Below are the code and all the weights of a small trained network. Each question names an input and a class and asks about switching units off, where a switched-off unit gives its printed mean instead of its output.

import numpy as np


def w(rows, s, z=0):
    codes = np.array(rows[::2]) - 128.0
    scale = np.full(codes.shape[1], s)
    scale[-1] = z or s
    return codes * scale


def f(y):
    return y / 2 * (1 + np.tanh(0.7978845608 * (y + 0.044715 * y**3)))


def log_softmax(a):
    a = a - a.max(-1, keepdims=True)
    return a - np.log(np.exp(a).sum(-1, keepdims=True))


def net(x, mask):
    res = np.array(x, float).reshape(1, 8) / 4 @ E
    y = f(res @ A[0][:, :-1].T + A[0][:, -1])
    res = res + np.where(mask, y, B[0][:, -1]) @ B[0][:, :-1]
    return log_softmax(res[-1] @ U[:, :-1].T + U[:, -1])


A, B = {}, {}
E = w([
[119,114,119,145,107,158,125,128,155],'x0',
[50,191,155,92,169,173,19,187,156],'x1',
[132,128,125,129,120,133,125,123,134],'x2',
[115,124,133,135,134,129,139,141,123],'x3',
[90,129,64,181,102,132,66,130,24],'x4',
[122,153,102,68,152,244,192,51,82],'x5',
[122,126,129,133,127,131,132,135,129],'x6',
[31,98,133,56,27,92,141,78,133],'x7',
],0.011)
A[0] = w([
[63,120,128,71,91,121,123,135,128,96],'neuron 0',
[119,152,118,68,186,205,175,82,79,116],'neuron 1',
[145,77,138,92,119,126,106,96,175,71],'neuron 2',
[44,103,121,57,104,80,164,88,107,86],'neuron 3',
[130,178,101,195,91,113,101,67,85,42],'neuron 4',
[124,135,124,111,154,161,157,58,91,128],'neuron 5',
[152,114,125,147,103,48,92,148,158,77],'neuron 6',
[172,82,89,146,94,96,188,130,113,71],'neuron 7',
[118,99,152,83,89,126,122,119,118,102],'neuron 8',
[103,133,81,98,163,176,149,102,71,93],'neuron 9',
[152,175,130,192,174,142,133,127,105,51],'neuron 10',
[173,85,92,160,113,95,173,91,118,92],'neuron 11',
[163,92,93,176,110,106,181,99,113,68],'neuron 12',
[98,81,42,173,111,144,75,137,8,35],'neuron 13',
[79,77,150,103,80,106,125,81,131,61],'neuron 14',
[68,229,122,78,150,168,38,195,167,79],'neuron 15',
[135,73,104,174,146,4,105,135,169,127],'neuron 16',
[131,108,174,212,104,42,76,171,130,130],'neuron 17',
[182,138,183,169,204,157,152,135,157,94],'neuron 18',
[194,154,97,166,184,178,118,166,97,92],'neuron 19',
[166,51,124,135,122,115,166,123,107,107],'neuron 20',
[146,115,116,144,125,119,124,98,133,6],'neuron 21',
[197,105,177,23,161,146,152,122,182,10],'neuron 22',
[139,137,106,96,147,210,187,105,79,127],'neuron 23',
[116,144,164,118,149,118,196,153,169,15],'neuron 24',
[151,143,85,146,136,134,148,154,140,63],'neuron 25',
[147,104,179,103,158,115,174,114,214,9],'neuron 26',
[168,166,97,192,162,153,105,114,147,69],'neuron 27',
],0.011,0.0024)
B[0] = w([
[191,116,138,236,71,99,124,97,86,186],'neuron 0',
[149,120,124,105,61,171,78,172,175,222],'neuron 1',
[95,128,109,153,133,102,118,117,118,151],'neuron 2',
[179,90,157,205,74,79,87,88,111,216],'neuron 3',
[44,150,103,111,206,107,113,92,137,174],'neuron 4',
[121,80,80,96,114,198,91,185,162,185],'neuron 5',
[163,96,114,75,103,166,110,177,166,201],'neuron 6',
[138,192,196,88,149,140,146,144,70,203],'neuron 7',
[148,111,111,174,116,107,127,114,117,163],'neuron 8',
[120,82,124,88,110,149,97,158,156,182],'neuron 9',
[159,125,108,169,99,88,105,105,111,176],'neuron 10',
[118,216,178,137,135,181,187,143,68,204],'neuron 11',
[127,163,189,97,157,171,181,141,69,200],'neuron 12',
[1,137,71,86,245,28,161,49,210,227],'neuron 13',
[188,63,162,180,69,88,111,83,102,194],'neuron 14',
[112,224,200,85,119,167,229,155,3,247],'neuron 15',
[155,98,81,87,91,186,92,191,161,235],'neuron 16',
[133,68,78,82,117,202,80,162,143,245],'neuron 17',
[148,106,116,200,78,59,105,82,109,204],'neuron 18',
[197,96,111,213,92,68,104,103,99,207],'neuron 19',
[112,191,184,117,141,173,173,134,86,186],'neuron 20',
[120,120,133,157,143,152,179,136,134,133],'neuron 21',
[87,136,82,105,179,84,136,98,151,209],'neuron 22',
[122,74,136,104,92,152,47,228,154,208],'neuron 23',
[88,131,92,106,185,114,130,83,151,165],'neuron 24',
[162,103,157,139,114,114,135,124,116,143],'neuron 25',
[22,166,76,119,222,94,143,68,212,195],'neuron 26',
[157,117,134,191,102,88,130,89,119,178],'neuron 27',
],0.008,0.015)
U = w([
[158,61,92,76,103,233,65,227,167,160],'0',
[133,229,224,112,141,192,189,154,11,3],'1',
[208,78,134,254,97,64,98,78,82,153],'2',
[37,145,64,95,212,73,137,74,191,177],'3',
],0.0096,0.00053)

Each question gives the input, the list of numbers given to net, and the class t.
The units are the neurons (one row each of A and B). Each row of codes is followed by its name. A weight is (code - 128) times the scale printed after its matrix; where a second scale follows, it is the last column's (A, B and U).
mask holds one flag per neuron, in row order. A switched-off neuron (its flag False) gives its mean, the last column of its row in B, instead of its output. The means were averaged over made-up inputs and are rounded, as every weight is.
A unit's drop is (log p(t) with every unit on - log p(t) with that unit switched off) / (log p(t) with every unit on - log p(t) with every unit switched off).
The circuit of an input: a set's keep is (log p(t) with only the set's units on - log p(t) with every unit switched off) / (log p(t) with every unit on - log p(t) with every unit switched off). Starting from the 12 units with the biggest drops (on a tie, the unit counted first), units are removed one at a time, each time the one whose removal leaves the highest keep (on an exact tie, the one counted first), for as long as the keep stays at least 0.8.
circuit, biggest first: the units of the circuit, biggest drop first
k most important neurons: the k neurons with the biggest drops, biggest first
drop when u is switched off: that unit's drop, to one decimal
input [5,5,-2,8,-3,2,-4,-3], class 1: circuit, biggest first : neuron 15
input [-2,-8,-5,5,5,-8,-1,1], class 0: 2 most important neurons : neuron 16; neuron 17
input [-2,7,-5,-7,6,0,8,8], class 2: 2 most important neurons : neuron 0; neuron 3
input [5,6,-2,5,-6,0,1,-8], class 2: 2 most important neurons : neuron 18; neuron 19
input [8,-5,-5,1,-7,4,-4,8], class 2: 2 most important neurons : neuron 3; neuron 14
input [-7,-7,-4,0,-8,3,3,5], class 3: 4 most important neurons : neuron 26; neuron 22; neuron 15; neuron 24
input [2,7,7,-1,7,-2,-3,-2], class 1: 2 most important neurons : neuron 15; neuron 26
input [0,4,8,-7,8,-7,-3,-6], class 3: 2 most important neurons : neuron 13; neuron 4
input [-4,7,5,8,-6,4,-1,2], class 1: 2 most important neurons : neuron 15; neuron 13
input [-2,-4,5,1,-5,0,-2,4], class 3: 2 most important neurons : neuron 15; neuron 26
input [-2,-5,0,-3,0,3,4,7], class 2: 2 most important neurons : neuron 3; neuron 15
input [-7,6,-5,6,-3,-2,-7,6], class 1: 2 most important neurons : neuron 15; neuron 19
input [-2,6,4,0,7,2,7,2], class 3: 2 most important neurons : neuron 13; neuron 11
input [-1,-5,1,-2,-6,-8,4,2], class 0: circuit, biggest first : neuron 16
input [7,-4,4,0,0,-3,0,3], class 1: drop when neuron 11 is switched off : 0.1
input [8,-4,1,4,7,-1,0,-1], class 3: drop when neuron 13 is switched off : 0.9
input [2,5,2,6,-8,7,-8,3], class 3: drop when neuron 22 is switched off : 3.6
